After every row comes one of two labels: whether the row has a hidden trait. Each part has its own trait and labels.
[  1  18  -7   0 -38  -7  -4   2  -4  -3   2  21  -1  -9  -3  -1   3  -2
   8  -6  -7 -17  -1 -26  -2 -12   2  -6   0   4 -11   9   4 -12   4  -1
  13   8  -1 -10  -1   7 -24  -1 -21 -11   5   7   8   2  -4   0 -10  -1
   0  -6  -1   4  -6   0   3  -7   5   4   4  -3  -7   0   8 -14   4   4
  -4   0  -5  -2   3   6  16  18   4   1] => (72)
[  4 -10  14  24  11   6  -1   3   2   2  -4  -1  -9  -2  -4  -4   4   2
   4  -9 -10  -9  -3  -9  -6  -2   0  -3   1 -10   8 -21  -4   8   1  -6
   6   6  -2  10  -1   1  20 -13  14 -17   5 -11  11  -3  -9  10 -14  -3
  -4   2   9   7 -10  -3 -12   8   1  -1   4  -2   1  -5  -4   6   7   1
   3 -14  13  -1   9   6  -3 -42  -1   0] => (73)
[  3  17  -3   4  -7 -10   3  -6   7   0  -1   3   5  -5  -3  -5   2   4
  -4  -2   2 -11   0   9   0  -3   1   6  -3   5   5 -20  -3  -5   0 -18
  -5   1  -1   2   2  -5  -9   2 -12   1  -1  -4   3   0  -1   7  -1   4
   0   6   4  -1  -9  -6  -7   0   6   6   3   0   3  -8   3   4  -5   7
  -3  -6  -4  -2   9  -8   5   1   3   2] => (72)
[ 11   2   6  -2 -13  -7  -2  -6   6 -12  -2   7   1   4   2  -4   3  -1
   1   2 -15  18  -2 -19   1   4   0  -2   1   6   7   0   3  -4   0 -11
   0 -11  -1  -2  -1   1 -28   1 -18   1  -2  -9   6   1  -2  12  -4   8
   2 -12  -2   0  -5  -3   1   8  -3  10   3   2  -3   1   3  -9  -1  -1
  -4   0  -1  -3   8  -3 -11   5   0  -4] => (72)
[  0   5  -3   2 -46  -3 -14   1  -2   0   0  13  -4  -1  -3   1   2  -1
   5  -7  -1 -13   3  -8   1  -9   2  -6  -1  -1  -3   4  -4 -11   8 -12
  10  21 -10  -7  -8  12 -20   3  -6  -8   3   4  12   2  -5   3 -13  -1
  -3  -1   1   7   2   4 -11  -6   4   7   1  -2  -4  -1   4  -5   1   8
  -3  -3   1  -2   2   9  12  17   6  -3] => (73)
[ 11  12  -3   9 -12  -2  -6  -4   6  -8  -3   5   1   2  -2  -8   2   4
  -3  -6   3 -24   2   6  -2  -6   4   7  -4   3   6 -21  -6   4   1 -27
   2  -9  -4   6   0  -1  -2  -3  -5  -3  -4 -12   2  -3  -8   8  -2   1
  -1   8   5   2 -16  -2 -11   3   3   7   8   1   2  -9   4   8  -3  13
  -4  -6   0  -2  12  -6   6  14   3   1] => (73)
[  0   6 -11   1 -33  -4  -8   0  -6   5   0  15   1   0  -4  -1   2  -1
   6  -4  -4 -13   1 -16  -1 -10   4  -6  -2  -1  -7  12  -5 -12   5  -6
  15  17  -3  -6  -1   6  -8  -2  -6  -6   4   3   6   3  -5  -4  -6  -2
  -2   1   2   5  -5   1   1  -4   4   2   2  -3  -3   0   5  -4   2   8
  -3  -5   2  -2   2   6   6  20   3   1] => (72)
[  0  -9  -8   0 -13   7 -14   2  -7   7  -1   9  -8  -8  -1   1  -3   2
   2  -7 -16   2   1 -12  -2  -7   2  -3  -2   0  -2   6   5   5   6  -8
   0  -5  -3   3   2  20  -9   3   8  -7  -2   0  -7   2  -1   5  -6  -4
  -4   5   3   6  -5   2 -14  -8  -1   2   3  -2   0  -3   4   5   7   7
   1   4  11  -1  -3   5  12  12   1  -5] => (72)
[ -3  -8  -3  -1 -12  -1  -6   0  -5   3   0   8  -8 -11  -2   2  -1   2
   7  -4 -17   6  -1 -15  -1  -8   1  -4   0   5   2   2   9   3   4  -5
  -3  -7  -5   0   1  15   2   4  -3  -4  -1   1  -4   2   2   4  -5   0
  -2   3   1   4  -8   0  -8  -6   0   5   1  -1   0  -3   5  -3   7   3
   0   5   2   0   0   2  15  13   1  -3] => (72)
[  1  14   4   5 -30   0  -9   1   4 -17  -1   6 -10   4  -2  -3   6  -1
   1  -4   4  -9   2  -6   1   1  -1   3   2   0   3  -8   1   0   3 -15
   2   4  -8  -1 -10   7 -31   2 -12  -8  -1  -7   8  -3  -3   2 -10  -1
   1  -5   0   3   5   3  -5   0  -1  10   1   2  -2   1   3  -5  -3   2
  -3   3  -3  -1   6   5   2   7   4  -4] => (72)
[  8  30   1   9 -23  -4  -9   2   4 -31  -3  13 -13   2  -2  -4  11   0
  -4  -6   0  10  -1 -23  -2   2   1   6   3   1  11 -13   3   3  -3   4
   0  -6  -1   4  -3  -7 -27  -4 -16 -19   5 -12  -5  -2  -6 -14  -5  -3
   4  -5   3  -4  -6  -3   4   3  -2   9  -2   1   2   2  11  -9  -3   2
  -3   4  -1  -3   1   1  -2   7   3   2] => (72)
[ 14   6  10   7 -16  -2 -12  -5   8 -19  -5  11  -4   8   1  -8   7   1
  -2  -5  -4   4   1 -19  -2   3   2   2   1   4  14  -2  -5   2   2 -22
   1 -12  -5   5  -3   5 -21  -4 -10  -6  -3 -17   5  -2  -7  10  -5   4
   0  -7   1   3  -8  -2  -7  10  -4  14   8   3  -1  -2   6  -2  -1   9
  -5  -4   6  -4  11  -3  -9  12   2  -5] => (73)
[  0  -5  14  22   9   5   1   7   3  -6  -3   2 -10 -10  -3  -5   5   1
   0  -8  -8  -6  -4 -12  -7   0  -2  -3   2 -11   2 -24  -1   4  -2  -1
   4   5   0   6   1  -5   7 -12   2 -16   9  -5   9  -4  -6   7 -14  -2
  -2  -3   6   4  -6  -4 -11   6   3  -3   4  -2   0  -2  -4   5   6  -2
   5 -13   7  -2   8   7  -3 -43  -1   2] => (72)
[  3  -9   4  -4  -7 -19   5 -10   1  22  -4   0   7   0  -3   4   1   2
   4   2 -17  32  -2   5   7   0   0  -7   1   3  21   1   0  -8   3   4
 -14  11  -3   1  -2   4  -2   9   2  10   0  -6   9   8   1  13  -7  11
  -3   7   3   4  -8  -9  -4   9  -1   8  -4  -1   5  -3   0  -5  -1   1
  -1  -6   7   0   6  -5   6   6   0  -3] => (72)

[ 10 -13  -1 -23 -12   9  -2 -19   2   4 -17  -4  -7  -7  18  -4  -1  -1
  -4   9   0   3 -18  -5] => Q
[ -9 -59   4  -3 -14   5  -8  -5   4  45  22  -4  14   2   3  -3  30  -6
   2  19 -18  -5  -5   7] => K
[ -1  -3  -1 -22 -12  15   8   9 -10 -33   0  17  -8   8 -10   4 -30  -4
   7  -7   7   5   9  -9] => Q
[ -4 -57   3  14   8  21   1   4  -6  -4 -15  12  -4  13   0   2 -15  17
  -8  -3 -10  -1  -2  -9] => K
[ -3 -13   3 -12 -29   6   9   0  -6   4  11 -24  -4   8   5   2  13   2
  -6  -2   0 -10  -8   3] => K
[ -1 -19   4 -15 -15  -4   4   4  -4  22  -3  -3   1  13  11  -6  15   6
   0   7  -2   4 -10  -2] => K
[ 10  48   9   8  32  22   9  21  -2   7 -19  -5  -1  -7  -7   4  22  -2
 -10  -8 -25  12  19 -10] => Q
[ 17 -10   0 -17  -6   2  11 -12  -4  15   4  -6  -6  19  10  -4 -11  -8
 -25   5  -7  -2  -4 -14] => Q
[ -7 -12   4  -5  -8  -9   2  10  -3   7   0   0   3   6   9  -6  14  11
   5   8   4   4 -10   3] => K
[ -1 -44  -6 -11  -8 -14   9  -4  -9  12  16 -12 -10   0  18   3  -7   1
  -6  -3   6   7 -12  -6] => Q
[  9   1   7  -6 -11  13   3   2   0 -11   4   4   4   2   6   0   8   1
   1   3 -18   8  18 -16] => K
[ 15  -4   2  -8  -8  -4   8 -10   1   2   7  -4  -1  16   5  -4 -10  -3
 -20   5  -4  -6  -4 -12] => Q
[ -8 -49   9  29  -5   7  -3  -4   1 -15  -2   5  -2  23  -5  -1 -16  21
  -5   0 -12 -10 -12  -4] => K
[ 10  -9   6  -7 -23 -11   7 -20   3   8  14 -15  -2  25   5  -7 -12  -3
 -21   8  -9  -8 -15  -8] => Q
[ 13 -63 -16 -10   2  -1   9   3  -7  49  -6   0 -10  12   8  -2   8 -10
  -1   9   9  16  -1  -2] => K
[ -7 -54   8  24  -5   9  -2  -4  -1 -16   1   4  -3  19  -3   0 -17  23
  -6  -1 -11  -6 -13  -3] => K
[ 11  -2   1  -7  -7  -2   6  -9   1   4   9  -7  -3  19   7  -6 -11  -5
 -20   6  -5  -5  -5  -9] => Q
[ -3 -24  -3 -12 -22  -4   1  -4  -3  13   7 -12  -3  11   2   0  19  -9
  -5   0 -12   6  15   3] => Q
[ -1 -18  -3 -24  -8   8   6   2   2  42  -2   0  -1   1  11   0 -16  -5
   4  -3   7   9   5  -3] => K
[  6 -30  -5  -7 -15  -5  -5  10  -1 -25   3   5  21   5   5  -2  16  -7
  -6   4  -7  -4   3  -3] => Q
[-21 -10  11 -16  -9  13   1   5   0   0 -21 -15 -16  11  10  -1 -12 -11
   3   4  -1  -1   9   4] => Q
[ -5 -37  -7   1   3 -16   7   5  -7  10  19  -7 -12  -8  16   4   4   6
   3  -3  11   6 -12  -3] => Q
[ 12  11   1  23  19  29   0   0   0  16  -3   5   8  -4  -6  -2 -13  -5
   6   0  -1  -5   6  -5] => Q
[ 19  44   0  -9  11  19   6   1  -4  39   2   3 -22 -21  18   3  10  -7
  -9   4   0   1  -5  -8] => K
[  6 -26  -2  11  13  16  -4 -10  -6   5  -2  -4  -2   2  14  -2  18   7
  -9  -7  -7   6  -8  -2] => Q
[ -5 -38  -3   6  -6 -18   5   2  -4  -3  23 -10  -7  -1  16   2  -1   8
   2  -2   8   1 -14  -3] => Q
[ 16  -7  -1 -16   1   5  11  -7  -3   5  -1  -2  -4  18   9  -5 -14  -7
 -25   5  -4   0  -1 -12] => Q
[  7 -57 -14   8  13  -6   8  12  -4  33  -5   0  -7   6   7  -1  13  -5
   4   8  14  14   2   3] => K
[  7   0   5  -6  -6  12   3   3  -1 -18   9   6   3  -1   5   0   6   0
   0   2 -19  10  23 -15] => K
[ -8   6  -4 -55  -4  -7   3  -8  -3   6  -5  -5  -6  19  21  -3  -9  -1
 -11   4   0   6   9  -5] => Q
[ -4 -10  -1  -5   1  -1   2   7   8  27   3  -1   1  -1   6   0 -11  -1
  11  -2   9   6   7   1] => K
[ -1 -41  -7  -4   0 -14   8   5  -7   8  13  -7  -8  -3  17   3  -1   1
  -2  -3  11   6 -10  -6] => Q
[  2 -63   4  -8 -21  23   3 -15  -7  11  -9   7  -7  29   4   1 -23  11
 -18  -4 -17  -1 -11 -14] => K
[ 11  10   3  25  15  22  -1  -3   2  14   1   2   5  -3  -8  -2 -13  -2
   6   0   0 -10   1  -3] => Q
[ 14 -28  -4  24 -19   3  -7  14  -3 -32 -20   4 -12   4  -9   1  19   9
   3 -10  -8  -1   4   8] => Q
[  8 -35   0  -8 -30 -11  -6  -2   1 -23  12  -2  23  16   4  -4  11 -10
  -5   5 -12  -5  -5  -2] => Q
[ 10  23   1  36  28  24  -1   6   1   4  -4   7   6  -6  -7  -1 -14  -2
   9  -1   1  -7   6  -4] => Q
[ -5  -8  -2  -8   4   2   6   8   5  29   0   2   0  -3   6   0 -10  -1
  10  -3   9   7   5   1] => K
[ -1 -23  -7  -8  -1   2   3   6  -6   6  -4  -5  -4   9   7   1   7  -9
  -3  -3 -16   8  22   2] => Q
[ 12  41  13   6  16  20   8   9  -1   7 -11 -11  -1   0  -5   2  16  -3
 -13  -7 -29   9   9 -10] => Q
[-15  38  -2  17  25  -4   3  10   6 -49  12   5  11   0   4  -1  -2  15
   3  -2  -7  -4  10   8] => K
[ -3 -28  -4 -10 -25  -3   0  -6  -3  11   8 -14   0  16   3   0   7 -10
  -5   0 -15   5  14   2] => Q
[  1  -7  -3  -1  15   7  -3   0  -3  12   2  -7  -5  -8  10   6  -1  13
   7 -10  -3   7  -2  -3] => Q
[ -4  -8   7 -15 -37   2   4  -8  -4 -35  15   6  -7  16  -9   1 -28  -3
   6  -5  -1  -1  -1  -8] => Q
[ 10  -4   3  -7  -2  18   3  10  -2 -19  -1  11   7  -5   7   1   6   0
  -1   0 -18  10  21 -20] => K
[ 11   2   2 -13   6  21   4  11  -4 -16  -3   8   4  -3   7   2   7   0
   1  -1 -18  13  27 -19] => K
[ -2 -14   0 -10 -20  10  10   7  -6  -1   7 -21  -4   6   5   2  15   4
  -6  -1   4  -7  -7   2] => K
[  5  56  13  30  32  12   4  20   1  -7  -8  -9   3  -4 -11   2  22   4
  -3  -5 -23   7  13  -3] => Q
[ -6  18  -4 -20  -2   7   8 -11  -1 -17   3  -1   7  13  11  -1  -9   3
 -12  -3 -16   4   4  -4] => K
[ 13 -35  -9 -24 -10   6   0  12  -6 -14  -9   8  20   5  14  -1  13 -15
 -13   0  -6   4   9  -8] => Q
[ 16 -10   0 -17  -6   0  11 -11  -2   6   6  -6  -3  19  11  -4 -11  -7
 -23   5  -6  -1  -4 -13] => Q
[  1 -16   7 -21  36   4  -4  -6   2  22 -20   5  -2   2   6  -1  12  -6
   7   1  -6   2  12   2] => K
[  9   6   0   8  15  -4   7   4   1 -13   3  -2   3   7   4  -4  -7  -2
 -14   4   0  -4   2  -6] => Q
[-14  -7  10  30 -25  -6  -3  15   7   1   2   7  -6   4   4   3  15  -9
   6  -1   4   3   1   8] => K
[ -5  -8  -8 -13  50  13  10  16 -16  18 -35   6  -2 -18   5   2  11 -18
   2   0  10  14  29 -12] => K
